[100 126 127 120 130 124 142] value 124
[137 113 101 128 120 113 135] value 113
[108 104 110 114] value 110
[124 129 153 144] value 153
[121 101 123 139 114 150 113] value 150
[151 125 155 116 134 149 136] value 149
[119 133 104 155] value 104
[150 140 134 149 157 106] value 157
[132 152 146 102 110] value 102
[115 123 152 133] value 152
---
[130 116 156 141] out 130
[108 153 150 136 147] out 147
[149 105 129 142 107 131] out 131
[142 125 103 116 111] out 116
[104 121 127 141 140 116] out 127
[102 108 110 140 135] out 110
[122 128 125 101] out 122
---
Q:
[[113 130 148 147]
 [106 131 112 133]
 [102 131 122 141]]
A: 148

Q:
[[141 150 137 103 138 119 125]
 [122 131 124 126 125 141 142]
 [145 130 127 142 139 129 131]]
A: 119

Q:
[[128 128 129 128 128]
 [127 130 128 127 128]
 [106 142 104 144 137]]
A: 128

Q:
[[139 152 142 137 137]
 [137 145 150 124 122]
 [122 148 151 117 118]]
A: 137

Q:
[[109 128 129 131 140]
 [144 133 125 126 102]
 [138 119 125 117 144]]
A: 131

Q:
[[126 114 138 138 104 108 101]
 [125 113 136 137 104 108 101]
 [125 113 136 137 104 108 101]]
A: 108

Q:
[[139 137 136 119 130]
 [153 151 131 124 128]
 [119 132 136 135 127]]
A: 119

Q:
[[130 124 125 125 135 152]
 [127 131 132 129 121 105]
 [124 128 127 127 136 146]]
A: 135
---
[111 156 105 129 114 137 153] ⇒ 156, 153

[[148 114 152 113 149]
 [142 138 148 138 105]] ⇒ 152, 149

[134 105 132 137] ⇒ 137, 134

[110 151 115 131] ⇒ 151, 131

[111 117  99 103] ⇒ 117, 111

[[119 143 110 110 140 121 128]
 [105 150 121 129 131 112 135]] ⇒ 150, 143

[[109 129 133 128 120]
 [101 109 113 112 105]] ⇒ 133, 129

[[ 99 148 133 129]
 [122 136 112 109]] ⇒ 148, 136
---
[132 146 145 137 107 142]
142
[134 110 120 102 129 137 144]
144
[127 130 126 151 128]
128
[143 148 106 135 140]
140
[108 136 138 104 120 131]
131
[136 119 131 154 109 124]
124
[108 117 116 134 102 136]
136
---
[[112 109 146 106 142 114 138]
 [137 148 110 134 123 135 108]
 [118 115 119 108 119 153 119]]
109

[153 117 104 141]
117

[153 147 121 127 114 107]
147

[148 109 121 118 149]
109

[132 131 117 102]
131

[[130 126 155 128 128 125 123]
 [126 127 142 133 127 140 134]
 [133 131 144 128 129 131 121]]
126

[106 128 131 127 145]
128

[103 117 111 111]
117

[123 125 157 119 133]
125
---
[119 114 112 107 102] value 112
[111 109 149 121 127 114] value 114
[126 113 116 110 106 129] value 113
[132 131 116 136  99 121 117] value 117
[135 133 137 106 138 104 145] value 133
[157 153 102 108 142] value 142
[131 115  98 147 106 129] value 115
[128 134 115 113 143 134 153] value 128
[142 156 143 140 145 149] value 143
[111 119 103 101] value 111
---
143  116  130  115  139  136  131  141  127  131
126  145  121  138  116  114  115  113  129  140
120  112  155  109  130  144  158  138  105  102
125  140  112  155  112  113  117  110  153  133
134  119  130  119  151  143  126  146  128  126
133  104  144  113  148  152  146  149  126  108
value 141

134  120  114  124  125  139  145  119
137  129  132  130  112  129  118  113
128  111  123  129  115  147  150  125
131  129  132  110  129  128  111  140
141  138  146  145  131  108  143  145
128  132  109  107  112  109  124  143
116  130  114  135  113  122  146  115
value 139

126  126  121  122  124  128  128  127  126  124  124  125  128  129  123  127
126  131  124  132  126  131  123  130  128  130  132  125  128  123  135  122
128  135  140  147  136  130  120  133  132  138  140  129  128  120  145  126
123  127  106  116  117  131  124  127  123  121  122  119  128  125  124  119
133  128  137  131  130  129  135  126  132  130  133  134  128  133  129  130
value 129

129  122  130  125  110  128  134  129  118  119  122  130  116  126  129  124
119  146  127  136  132  155  126  129  143  126  113  137  151  136  130  130
132  117  130  123  115  118  132  128  116  123  129  126  112  124  128  125
120  148  126  137  142  152  123  129  147  132  119  134  155  137  129  132
137  116  127  122  144  100  123  126  123  140  151  116  118  122  124  130
132  117  130  123  115  117  132  128  116  123  130  126  111  123  128  125
118  147  127  137  129  158  127  130  143  124  110  138  151  137  130  130
137  113  128  121  136  100  126  126  119  136  148  117  113  121  125  128
value 126

121  129  134  133  134  134  129  134  132  129  122  135  122
146  145  115  126  115  122  145  124  134  145  146  114  146
131  142  123  129  123  126  142  128  133  141  131  123  131
142  141  121  126  121  123  141  125  131  141  142  120  142
127  120  136  136  136  139  120  137  133  120  128  136  128
118  116  148  133  149  139  115  135  125  116  118  149  118
123  138  123  134  124  132  139  134  137  138  124  124  124
137  122  137  130  137  132  122  130  127  122  137  136  136
value 122

127  132  127  132  126  127  132  137
138  128  138  129  138  139  129  125
133  154  141  111  136  124  111  118
125  130  123  146  124  127  145  124
134  137  136  126  135  132  125  123
118  128  116  147  117  122  146  139
120  138  121  138  121  119  138  129
140  138  143  119  141  136  119  120
139  114  136  135  138  145  134  141
value 127
